Below is a small trained network, with its code and all its weights. Each question gives an input and a target symbol and asks what happens when units are switched off, that is, made to give their printed mean instead of their output.

import numpy as np


def w(rows, s, z=0):
    codes = np.array(rows[::2]) - 128.0
    scale = np.full(codes.shape[1], s)
    scale[-1] = z or s
    return codes * scale


def f(y):
    return np.maximum(y, 0)


def softmax(a):
    e = np.exp(a - a.max(-1, keepdims=True))
    return e / e.sum(-1, keepdims=True)


def log_softmax(a):
    a = a - a.max(-1, keepdims=True)
    return a - np.log(np.exp(a).sum(-1, keepdims=True))


def net(x, mask):
    ids = ['βδεζθξτψ'.index(c) for c in x.split()]
    T = len(ids)
    res = E[ids] + P[:T]
    r = res
    for j in range(3):
        rows = slice(4 * j, 4 * j + 4)
        q, k, v = (r @ M[0][rows].T for M in (Q, K, V))
        z = softmax(np.where(np.tri(T) > 0, q @ k.T / 4**0.5, -1e9)) @ v
        o = O[0][rows]
        res = res + np.where(mask[j], z, o[:, -1]) @ o[:, :-1]
    y = f(res @ A[0][:, :-1].T + A[0][:, -1])
    res = res + np.where(mask[3:27], y, B[0][:, -1]) @ B[0][:, :-1]
    return log_softmax(res[-1] @ U[:, :-1].T + U[:, -1])


Q, K, V, O, A, B = {}, {}, {}, {}, {}, {}
E = w([
[129,118,208,74,225,106,91,82,185,200,15],'β',
[76,43,147,234,95,112,188,251,244,107,67],'δ',
[193,75,119,254,173,114,172,220,211,217,202],'ε',
[128,51,206,54,106,11,53,185,140,229,207],'ζ',
[104,33,73,111,78,142,75,59,134,176,144],'θ',
[206,77,175,109,157,44,85,158,44,2,159],'ξ',
[150,132,92,65,54,137,195,202,69,149,66],'τ',
[181,143,21,145,223,170,124,118,51,74,114],'ψ',
],0.0067)
P = w([
[133,2,141,87,157,145,200,122,180,81,160],'0',
[186,166,142,166,96,179,65,180,186,138,149],'1',
[238,58,115,196,113,44,132,86,128,177,58],'2',
[67,96,141,74,174,136,235,124,55,152,231],'3',
[103,172,109,154,122,160,35,235,89,165,92],'4',
[164,89,51,194,136,15,119,140,50,168,21],'5',
],0.0088)
Q[0] = w([
[128,115,117,112,154,121,143,130,77,145,134],'H1',
[84,106,165,95,196,153,214,111,111,143,181],'H1',
[51,159,170,60,140,181,167,83,124,84,170],'H1',
[139,156,118,101,93,106,88,121,132,79,103],'H1',
[130,188,122,123,103,169,35,166,145,122,94],'H2',
[115,137,107,172,134,208,104,186,143,155,92],'H2',
[158,173,102,145,101,137,40,125,148,143,55],'H2',
[167,143,87,131,88,71,86,77,111,130,99],'H2',
[107,211,156,27,96,164,106,51,104,71,183],'H3',
[179,9,71,171,155,35,149,178,64,199,60],'H3',
[213,85,72,134,98,53,152,49,73,111,62],'H3',
[186,168,92,204,84,103,5,180,143,148,44],'H3',
],0.011)
K[0] = w([
[119,108,120,113,142,139,151,146,107,98,109],'H1',
[156,75,143,90,142,151,162,131,181,95,136],'H1',
[152,110,147,129,150,137,155,134,198,129,111],'H1',
[130,165,139,169,142,138,120,162,129,148,109],'H1',
[91,194,135,125,126,116,83,140,80,154,120],'H2',
[101,146,147,93,145,84,106,112,64,150,118],'H2',
[103,179,118,170,123,109,101,128,68,172,93],'H2',
[140,134,85,206,98,131,131,135,117,137,100],'H2',
[163,120,161,182,124,139,134,152,246,129,127],'H3',
[92,130,75,86,149,139,125,155,46,112,121],'H3',
[104,149,73,184,155,151,177,189,83,109,156],'H3',
[95,203,115,170,126,92,77,139,43,174,106],'H3',
],0.013)
V[0] = w([
[89,96,137,79,103,134,123,97,125,64,90],'H1',
[83,96,159,107,137,120,125,99,166,102,103],'H1',
[124,138,137,163,140,109,120,127,180,168,138],'H1',
[164,149,155,142,166,150,137,144,142,188,132],'H1',
[166,147,81,179,128,206,150,130,116,148,148],'H2',
[126,140,178,42,111,140,131,133,134,208,131],'H2',
[136,136,119,182,161,158,179,168,108,117,128],'H2',
[104,172,156,111,193,210,160,143,144,86,76],'H2',
[113,149,206,116,105,41,182,216,159,141,84],'H3',
[167,160,65,98,130,207,183,119,67,104,55],'H3',
[191,135,151,78,68,81,146,217,32,73,158],'H3',
[72,115,68,127,2,164,182,125,150,209,103],'H3',
],0.008)
O[0] = w([
[40,72,144,105,79,95,108,64,119,62,188,116],'H1',
[57,114,145,132,118,98,135,129,116,121,156,108],'H1',
[114,179,124,154,145,108,145,190,89,168,89,110],'H1',
[133,166,103,148,157,148,126,184,166,195,94,143],'H1',
[194,117,105,132,146,205,158,147,104,187,94,143],'H2',
[93,200,35,65,133,103,83,166,204,135,183,135],'H2',
[154,138,151,145,161,171,196,102,136,180,117,151],'H2',
[40,163,129,225,123,201,132,75,146,207,165,26],'H2',
[113,218,254,118,149,82,206,143,208,102,152,137],'H3',
[198,156,111,164,17,206,65,45,192,147,134,192],'H3',
[217,122,212,41,104,166,150,133,177,48,150,252],'H3',
[161,138,78,102,5,37,192,56,146,202,146,191],'H3',
],0.0068,0.0029)
A[0] = w([
[200,158,110,198,150,152,136,103,89,166,60,66],'N1',
[117,149,154,97,150,127,161,108,149,93,179,111],'N2',
[157,228,137,131,99,183,140,153,169,155,126,71],'N3',
[142,105,130,120,131,61,182,120,130,139,120,113],'N4',
[28,205,120,220,109,106,68,148,143,147,123,85],'N5',
[77,188,135,105,122,63,189,98,154,115,195,77],'N6',
[96,199,125,174,176,217,68,175,138,147,112,25],'N7',
[42,88,164,100,211,72,204,149,134,126,143,92],'N8',
[56,156,83,147,104,132,99,139,162,200,170,192],'N9',
[127,142,157,101,100,161,123,146,167,107,168,136],'N10',
[106,231,130,129,131,134,120,156,176,167,121,75],'N11',
[26,148,150,178,153,113,157,85,84,136,152,51],'N12',
[176,155,80,119,105,129,105,143,153,152,103,162],'N13',
[107,183,91,178,116,200,42,138,122,132,129,27],'N14',
[60,146,176,161,177,134,163,105,86,83,150,22],'N15',
[107,103,79,125,112,30,147,72,80,172,101,1],'N16',
[123,170,127,157,190,177,50,192,124,134,124,41],'N17',
[182,194,89,112,101,124,140,136,152,189,108,88],'N18',
[146,95,114,180,192,72,98,146,75,119,55,127],'N19',
[136,202,123,133,101,190,121,136,182,142,127,99],'N20',
[75,88,121,172,98,255,106,78,97,162,178,58],'N21',
[82,144,184,194,102,164,184,81,81,166,150,116],'N22',
[126,101,149,104,97,135,147,57,160,40,186,33],'N23',
[131,111,123,216,154,101,144,64,97,162,86,27],'N24',
],0.0065,0.0032)
B[0] = w([
[59,136,81,131,64,59,69,152,155,122,166,234],'N1',
[94,177,83,100,74,155,98,110,173,173,146,169],'N2',
[65,91,195,175,158,133,141,122,38,78,163,199],'N3',
[144,146,145,143,175,95,174,113,140,125,106,210],'N4',
[196,201,92,15,138,244,167,64,187,211,149,155],'N5',
[155,105,65,26,131,120,100,145,231,60,114,179],'N6',
[155,68,130,116,115,46,214,28,156,106,145,167],'N7',
[180,226,109,222,85,133,95,152,71,212,65,232],'N8',
[157,45,68,84,61,238,96,112,145,163,103,178],'N9',
[66,168,149,135,160,171,129,134,76,162,157,180],'N10',
[29,174,148,96,157,138,164,104,120,124,216,168],'N11',
[159,8,126,185,56,101,34,117,148,28,83,158],'N12',
[82,120,148,186,54,127,77,102,117,122,149,253],'N13',
[208,240,188,200,54,27,177,44,178,154,62,158],'N14',
[143,142,152,216,19,115,46,100,143,98,110,155],'N15',
[72,54,191,208,204,85,218,88,60,76,194,187],'N16',
[140,56,97,76,97,38,158,48,216,66,152,174],'N17',
[73,105,168,163,115,117,86,131,104,51,154,237],'N18',
[58,121,72,39,155,203,135,139,114,186,191,221],'N19',
[93,161,203,170,151,131,152,112,42,106,149,181],'N20',
[174,159,183,70,223,72,153,253,172,14,83,166],'N21',
[244,71,168,67,141,134,148,67,219,51,46,148],'N22',
[77,250,118,145,127,143,163,94,107,233,159,189],'N23',
[48,189,133,74,120,112,88,185,189,31,198,160],'N24',
],0.0051,0.0056)
U = w([
[76,205,97,117,140,53,109,207,173,96,130,6],'β',
[222,133,161,192,81,36,146,60,170,94,60,60],'δ',
[41,54,96,152,160,68,185,113,89,102,183,29],'ε',
[128,174,87,60,131,162,186,61,187,163,167,166],'ζ',
[65,176,208,188,101,186,97,133,77,118,159,167],'θ',
[179,164,119,167,184,158,185,143,73,214,69,153],'ξ',
[132,105,27,128,68,208,2,160,149,161,98,240],'τ',
[162,45,170,69,202,207,143,169,147,53,110,183],'ψ',
],0.0051,0.0015)

Each question gives the input, a string of symbols that net reads in full, and the target symbol t.
The units are the heads (4 rows each of Q, K, V and O) and the neurons (one row each of A and B). Each row of codes is followed by its name. A weight is (code - 128) times the scale printed after its matrix; where a second scale follows, it is the last column's (O, A, B and U).
mask holds one flag per unit, heads first, then neurons. A switched-off unit (its flag False) gives its mean, the last column of its rows in O or B, instead of its output. The means were averaged over made-up inputs and are rounded, as every weight is.
A unit's drop is (log p(t) with every unit on - log p(t) with that unit switched off) / (log p(t) with every unit on - log p(t) with every unit switched off).
The circuit of an input: a set's keep is (log p(t) with only the set's units on - log p(t) with every unit switched off) / (log p(t) with every unit on - log p(t) with every unit switched off). Starting from the 12 units with the biggest drops (on a tie, the unit counted first), units are removed one at a time, each time the one whose removal leaves the highest keep (on an exact tie, the one counted first), for as long as the keep stays at least 0.8.
units of the circuit, in order: the units of the circuit, biggest drop first
most important unit: the unit with the biggest drop
k most important neurons: the k neurons with the biggest drops, biggest first
heads that matter: for each layer, one digit per head in row order, 1 if its drop is at least 0.15 and else 0, layers parted by /
drop when u is switched off: that unit's drop, to one decimal
input ψ ζ θ θ, target ψ: most important unit -> N21
input β ε ξ ξ, target τ: heads that matter -> 011
input τ ζ τ β ψ, target δ: heads that matter -> 001
input θ τ ε β, target ε: units of the circuit, in order -> H3; H1
input ζ ζ τ β, target β: units of the circuit, in order -> H2; H3; N8
input β θ ε, target ε: units of the circuit, in order -> H3; N16
input τ τ ψ β, target ζ: heads that matter -> 101
input β ζ θ τ τ, target θ: heads that matter -> 001
input ψ τ τ τ, target ψ: heads that matter -> 011
input τ ψ ε, target τ: heads that matter -> 001
input β ε ε, target β: heads that matter -> 101
input β θ ψ, target τ: heads that matter -> 001
input θ ε τ τ ψ ψ, target τ: units of the circuit, in order -> H3; N1
input τ ζ θ ε, target ζ: heads that matter -> 101
input θ ξ ζ, target ψ: units of the circuit, in order -> H3
input ε δ ξ τ, target ξ: units of the circuit, in order -> H3; N8; H1; H2
input θ ζ θ τ, target ε: units of the circuit, in order -> H3; H1
input β θ δ θ, target τ: 3 most important neurons -> N9; N12; N8
input τ θ θ β β, target ζ: heads that matter -> 011
input τ τ ε β ε, target ζ: most important unit -> N5
input θ β θ ψ, target ε: heads that matter -> 101
input τ ζ τ δ θ δ, target ε: heads that matter -> 001
input ψ ζ τ β, target ψ: 2 most important neurons -> N21; N22
input δ τ τ τ τ τ, target δ: drop when H3 is switched off -> 1.4
